Below is a small trained network, with its code and all its weights. Each question gives an input and a class and asks what happens when units are switched off, that is, made to give their printed mean instead of their output.

import numpy as np


def w(rows, s, z=0):
    codes = np.array(rows[::2]) - 128.0
    scale = np.full(codes.shape[1], s)
    scale[-1] = z or s
    return codes * scale


def f(y):
    return np.maximum(y, 0)


def log_softmax(a):
    a = a - a.max(-1, keepdims=True)
    return a - np.log(np.exp(a).sum(-1, keepdims=True))


def net(x, mask):
    res = np.array(x, float).reshape(1, 8) / 4 @ E
    y = f(res @ A[0][:, :-1].T + A[0][:, -1])
    res = res + np.where(mask, y, B[0][:, -1]) @ B[0][:, :-1]
    return log_softmax(res[-1] @ U[:, :-1].T + U[:, -1])


A, B = {}, {}
E = w([
[242,147,112,196,200],'x0',
[166,9,206,186,73],'x1',
[129,127,129,129,130],'x2',
[130,247,254,146,115],'x3',
[61,87,167,155,219],'x4',
[185,98,179,27,172],'x5',
[130,129,128,129,125],'x6',
[125,128,127,128,129],'x7',
],0.0092)
A[0] = w([
[54,117,129,66,68,42],'n1',
[120,90,59,122,118,98],'n2',
[119,136,118,203,72,105],'n3',
[135,185,199,127,94,29],'n4',
[85,127,86,189,93,92],'n5',
[153,65,59,113,100,66],'n6',
[168,78,168,155,56,80],'n7',
[61,115,150,77,79,73],'n8',
[137,89,178,151,74,77],'n9',
[158,45,177,145,56,54],'n10',
[129,85,68,121,129,10],'n11',
[187,169,81,112,24,86],'n12',
[208,157,99,93,5,73],'n13',
[245,140,113,136,148,107],'n14',
[171,64,45,158,188,124],'n15',
[44,122,162,79,119,90],'n16',
[177,92,121,19,141,125],'n17',
[116,195,73,87,136,39],'n18',
[76,155,66,76,179,99],'n19',
[148,75,156,52,177,104],'n20',
[144,226,240,181,98,60],'n21',
[146,197,57,99,158,110],'n22',
[204,159,130,189,197,62],'n23',
[206,124,82,166,202,82],'n24',
[49,130,127,199,194,120],'n25',
[87,102,149,51,69,90],'n26',
[106,222,95,54,143,74],'n27',
[84,130,43,199,84,135],'n28',
],0.011,0.014)
B[0] = w([
[102,142,85,169,73,174],'n1',
[97,143,93,74,158,188],'n2',
[176,166,165,109,141,193],'n3',
[107,161,51,65,177,164],'n4',
[184,159,145,122,132,184],'n5',
[87,151,70,62,179,189],'n6',
[139,92,107,198,203,200],'n7',
[118,158,71,163,80,180],'n8',
[172,108,75,173,170,178],'n9',
[150,101,86,190,185,206],'n10',
[71,182,44,52,176,141],'n11',
[102,7,205,96,119,199],'n12',
[142,84,204,78,92,203],'n13',
[103,157,108,156,92,216],'n14',
[87,127,116,80,131,254],'n15',
[137,101,104,141,96,188],'n16',
[192,206,172,123,123,210],'n17',
[139,111,90,178,204,164],'n18',
[130,75,138,170,152,207],'n19',
[164,192,196,120,125,191],'n20',
[105,141,45,27,168,240],'n21',
[138,78,148,173,156,217],'n22',
[81,119,89,173,34,199],'n23',
[97,141,107,165,72,209],'n24',
[140,118,209,95,117,210],'n25',
[120,164,106,163,88,192],'n26',
[153,94,118,191,166,208],'n27',
[204,208,181,114,124,247],'n28',
],0.011,0.0093)
U = w([
[112,144,95,41,155,85],'0',
[161,87,137,177,170,52],'1',
[119,143,111,154,8,78],'2',
[115,81,214,85,103,247],'3',
[150,130,162,106,110,245],'4',
[211,193,177,101,112,27],'5',
],0.013,0.014)

Each question gives the input, the list of numbers given to net, and the class t.
The units are the neurons (one row each of A and B). Each row of codes is followed by its name. A weight is (code - 128) times the scale printed after its matrix; where a second scale follows, it is the last column's (A, B and U).
mask holds one flag per neuron, in row order. A switched-off neuron (its flag False) gives its mean, the last column of its row in B, instead of its output. The means were averaged over made-up inputs and are rounded, as every weight is.
A unit's drop is (log p(t) with every unit on - log p(t) with that unit switched off) / (log p(t) with every unit on - log p(t) with every unit switched off).
The circuit of an input: a set's keep is (log p(t) with only the set's units on - log p(t) with every unit switched off) / (log p(t) with every unit on - log p(t) with every unit switched off). Starting from the 12 units with the biggest drops (on a tie, the unit counted first), units are removed one at a time, each time the one whose removal leaves the highest keep (on an exact tie, the one counted first), for as long as the keep stays at least 0.8.
circuit, biggest first: the units of the circuit, biggest drop first
unit that matters most: the unit with the biggest drop
k most important neurons: the k neurons with the biggest drops, biggest first
drop when u is switched off: that unit's drop, to one decimal
input [6,-3,-7,-3,4,-2,-5,-6], class 2: circuit, biggest first	[n24; n23]
input [3,-7,-3,-5,-1,-1,2,-3], class 1: unit that matters most	n22
input [0,-1,4,1,2,1,0,1], class 3: circuit, biggest first	[n21; n28; n10]
input [-6,-7,1,4,-8,-6,6,0], class 3: 2 most important neurons	[n12; n13]
input [-5,-7,0,-3,-3,6,8,5], class 1: circuit, biggest first	[n27; n19]
input [-6,-4,8,-5,-3,-5,5,8], class 4: 3 most important neurons	[n28; n23; n24]
input [2,-5,8,-6,4,7,0,4], class 5: 2 most important neurons	[n17; n20]
input [5,2,-1,-2,-2,-8,7,1], class 5: 2 most important neurons	[n28; n3]
input [-3,3,0,7,-8,3,4,5], class 3: 2 most important neurons	[n13; n12]
input [-1,1,7,-4,0,-5,3,-2], class 5: circuit, biggest first	[n28; n5]
input [-1,-4,-2,-6,-5,-8,-4,2], class 5: 4 most important neurons	[n28; n5; n21; n3]
input [0,-8,3,-7,3,6,7,-2], class 1: 2 most important neurons	[n19; n22]
input [-7,0,-8,8,-4,2,4,-1], class 0: 2 most important neurons	[n21; n4]
input [8,-1,7,5,-5,-5,2,-1], class 2: circuit, biggest first	[n23]
input [-8,7,-7,-7,-1,3,2,-8], class 2: 4 most important neurons	[n26; n1; n8; n21]
input [8,-1,-5,-8,-6,-5,-5,-5], class 0: 4 most important neurons	[n6; n15; n2; n11]
input [0,1,4,2,-8,-6,-1,6], class 3: drop when n12 is switched off	0.8
input [-5,-7,-7,4,-4,-8,4,-4], class 5: drop when n7 is switched off	0.4
input [0,2,-6,1,-6,-7,6,1], class 5: drop when n26 is switched off	-0.1
input [-7,8,3,1,6,-4,-1,8], class 1: unit that matters most	n10
